Below are the code and all the weights of a small trained network. Each question names an input and a class and asks about switching units off, where a switched-off unit gives its printed mean instead of its output.

import numpy as np


def w(rows, s, z=0):
    codes = np.array(rows[::2]) - 128.0
    scale = np.full(codes.shape[1], s)
    scale[-1] = z or s
    return codes * scale


def norm(h):
    return h / np.sqrt((h * h).mean(-1, keepdims=True) + 1e-5)


def f(y):
    return np.maximum(y, 0)


def log_softmax(a):
    a = a - a.max(-1, keepdims=True)
    return a - np.log(np.exp(a).sum(-1, keepdims=True))


def net(x, mask):
    res = np.array(x, float).reshape(1, 6) / 4 @ E
    u = 0
    for l in range(3):
        y = f(norm(res) @ A[l][:, :-1].T + A[l][:, -1])
        res = res + np.where(mask[u : u + 10], y, B[l][:, -1]) @ B[l][:, :-1]
        u += 10
    return log_softmax(norm(res)[-1] @ U[:, :-1].T + U[:, -1])


A, B = {}, {}
E = w([
[98,144,129,120,227],'x0',
[146,180,255,185,110],'x1',
[152,248,108,63,113],'x2',
[132,132,124,128,129],'x3',
[178,73,187,21,133],'x4',
[136,130,128,131,131],'x5',
],0.007)
A[0] = w([
[154,192,81,114,116,88],'0.n1',
[40,176,108,169,187,90],'0.n2',
[88,113,116,122,37,137],'0.n3',
[124,160,171,138,101,201],'0.n4',
[194,121,96,188,136,12],'0.n5',
[179,117,114,147,5,3],'0.n6',
[134,143,88,209,123,58],'0.n7',
[64,132,131,96,134,172],'0.n8',
[111,111,163,151,104,57],'0.n9',
[130,98,169,72,173,112],'0.n10',
],0.012,0.0046)
B[0] = w([
[139,153,148,104,77,222],'0.n1',
[193,143,114,148,127,238],'0.n2',
[174,148,95,133,191,223],'0.n3',
[125,111,80,104,106,255],'0.n4',
[165,125,142,97,103,140],'0.n5',
[143,162,132,136,247,217],'0.n6',
[161,102,132,133,83,213],'0.n7',
[152,165,96,118,141,188],'0.n8',
[130,160,137,103,119,159],'0.n9',
[213,143,123,142,118,233],'0.n10',
],0.013,0.0045)
A[1] = w([
[89,140,102,168,99,110],'1.n1',
[73,27,139,193,148,133],'1.n2',
[139,42,154,155,175,137],'1.n3',
[113,172,95,82,107,122],'1.n4',
[173,121,64,110,93,134],'1.n5',
[118,164,220,170,108,89],'1.n6',
[103,56,149,137,114,96],'1.n7',
[173,183,142,133,77,169],'1.n8',
[81,95,68,97,107,119],'1.n9',
[3,127,140,88,174,4],'1.n10',
],0.014,0.011)
B[1] = w([
[192,119,106,114,105,133],'1.n1',
[85,205,189,128,98,150],'1.n2',
[120,180,186,114,130,177],'1.n3',
[88,150,178,155,112,170],'1.n4',
[129,87,187,148,133,224],'1.n5',
[71,58,47,104,151,141],'1.n6',
[93,129,197,98,125,133],'1.n7',
[99,82,135,114,147,247],'1.n8',
[48,78,106,83,122,138],'1.n9',
[72,141,216,251,224,128],'1.n10',
],0.015,0.012)
A[2] = w([
[114,112,157,184,57,143],'2.n1',
[91,123,200,95,68,106],'2.n2',
[112,54,160,144,113,76],'2.n3',
[253,121,117,138,26,104],'2.n4',
[81,85,177,108,252,190],'2.n5',
[69,102,67,66,1,2],'2.n6',
[50,61,49,108,109,112],'2.n7',
[183,170,141,161,248,80],'2.n8',
[142,163,50,231,69,129],'2.n9',
[100,204,117,87,65,137],'2.n10',
],0.0094,0.0062)
B[2] = w([
[151,96,134,103,118,161],'2.n1',
[148,152,161,172,135,180],'2.n2',
[131,73,103,133,88,158],'2.n3',
[176,116,178,77,138,148],'2.n4',
[93,127,59,182,103,249],'2.n5',
[159,171,96,131,168,131],'2.n6',
[69,47,82,58,137,146],'2.n7',
[134,189,63,206,111,178],'2.n8',
[228,140,213,69,246,141],'2.n9',
[97,168,170,102,87,139],'2.n10',
],0.012)
U = w([
[145,204,82,167,181,47],'0',
[213,82,191,55,193,145],'1',
[53,205,227,88,40,41],'2',
[10,34,54,81,119,3],'3',
[121,108,128,148,98,215],'4',
[124,107,130,153,97,157],'5',
],0.013,0.0045)

Each question gives the input, the list of numbers given to net, and the class t.
The units are the neurons (one row each of A and B). Each row of codes is followed by its name. A weight is (code - 128) times the scale printed after its matrix; where a second scale follows, it is the last column's (A, B and U).
mask holds one flag per neuron, layer by layer. A switched-off neuron (its flag False) gives its mean, the last column of its row in B, instead of its output. The means were averaged over made-up inputs and are rounded, as every weight is.
A unit's drop is (log p(t) with every unit on - log p(t) with that unit switched off) / (log p(t) with every unit on - log p(t) with every unit switched off).
The circuit of an input: a set's keep is (log p(t) with only the set's units on - log p(t) with every unit switched off) / (log p(t) with every unit on - log p(t) with every unit switched off). Starting from the 12 units with the biggest drops (on a tie, the unit counted first), units are removed one at a time, each time the one whose removal leaves the highest keep (on an exact tie, the one counted first), for as long as the keep stays at least 0.8.
circuit, biggest first: the units of the circuit, biggest drop first
most important unit: the unit with the biggest drop
top k neurons: the k neurons with the biggest drops, biggest first
k most important neurons of layer l: the k neurons of layer l with the biggest drops, biggest first
input [-4,7,5,6,0,-6], class 3: most important unit : 1.n8
input [2,-7,8,5,2,2], class 2: circuit, biggest first : [1.n4; 0.n1]
input [-7,3,-7,-1,6,5], class 0: 2 most important neurons of layer 0 : [0.n6; 0.n3]
input [-2,-4,-7,-5,6,-7], class 2: top 2 neurons : [1.n3; 0.n2]
input [-6,-3,1,6,-6,6], class 0: top 3 neurons : [0.n6; 0.n3; 2.n8]
input [-8,6,-2,3,-6,-3], class 0: circuit, biggest first : [0.n6; 1.n5]
input [0,8,0,-3,-7,1], class 3: top 4 neurons : [1.n6; 1.n8; 0.n10; 2.n7]
input [8,5,0,-1,8,4], class 0: circuit, biggest first : [1.n5; 2.n5]
input [-2,1,-8,8,-5,-2], class 2: circuit, biggest first : [1.n2; 0.n10]
input [0,-6,2,7,5,7], class 4: top 2 neurons : [0.n10; 1.n5]
input [-4,-3,3,1,0,2], class 0: top 2 neurons : [0.n6; 0.n3]
input [5,-4,8,4,-8,-3], class 1: top 4 neurons : [0.n2; 2.n9; 1.n3; 0.n6]
input [6,1,-7,4,-7,-2], class 1: 2 most important neurons of layer 0 : [0.n2; 0.n6]
input [1,8,-4,1,3,7], class 3: most important unit : 1.n6
input [-6,7,-2,-6,-1,-1], class 3: 3 most important neurons of layer 0 : [0.n9; 0.n2; 0.n10]
input [5,2,7,4,-8,5], class 1: top 4 neurons : [0.n2; 0.n6; 1.n3; 2.n9]
input [2,-5,4,-3,-5,8], class 4: top 3 neurons : [1.n5; 1.n8; 0.n10]
input [3,0,8,7,5,-2], class 2: top 2 neurons : [1.n4; 0.n2]
input [-5,-4,-8,-1,-8,6], class 1: top 2 neurons : [0.n3; 1.n8]
input [-7,-4,1,4,-8,5], class 1: circuit, biggest first : [2.n9]
input [7,-8,6,0,5,7], class 3: top 2 neurons : [0.n6; 1.n3]
input [4,7,-5,-7,-2,0], class 3: top 3 neurons : [1.n6; 0.n9; 0.n2]
input [-1,7,-5,1,5,1], class 3: top 2 neurons : [1.n6; 0.n9]
input [-6,7,4,6,4,-7], class 3: 2 most important neurons of layer 1 : [1.n8; 1.n3]
input [6,-8,-8,-7,6,8], class 2: 4 most important neurons of layer 0 : [0.n3; 0.n6; 0.n2; 0.n4]
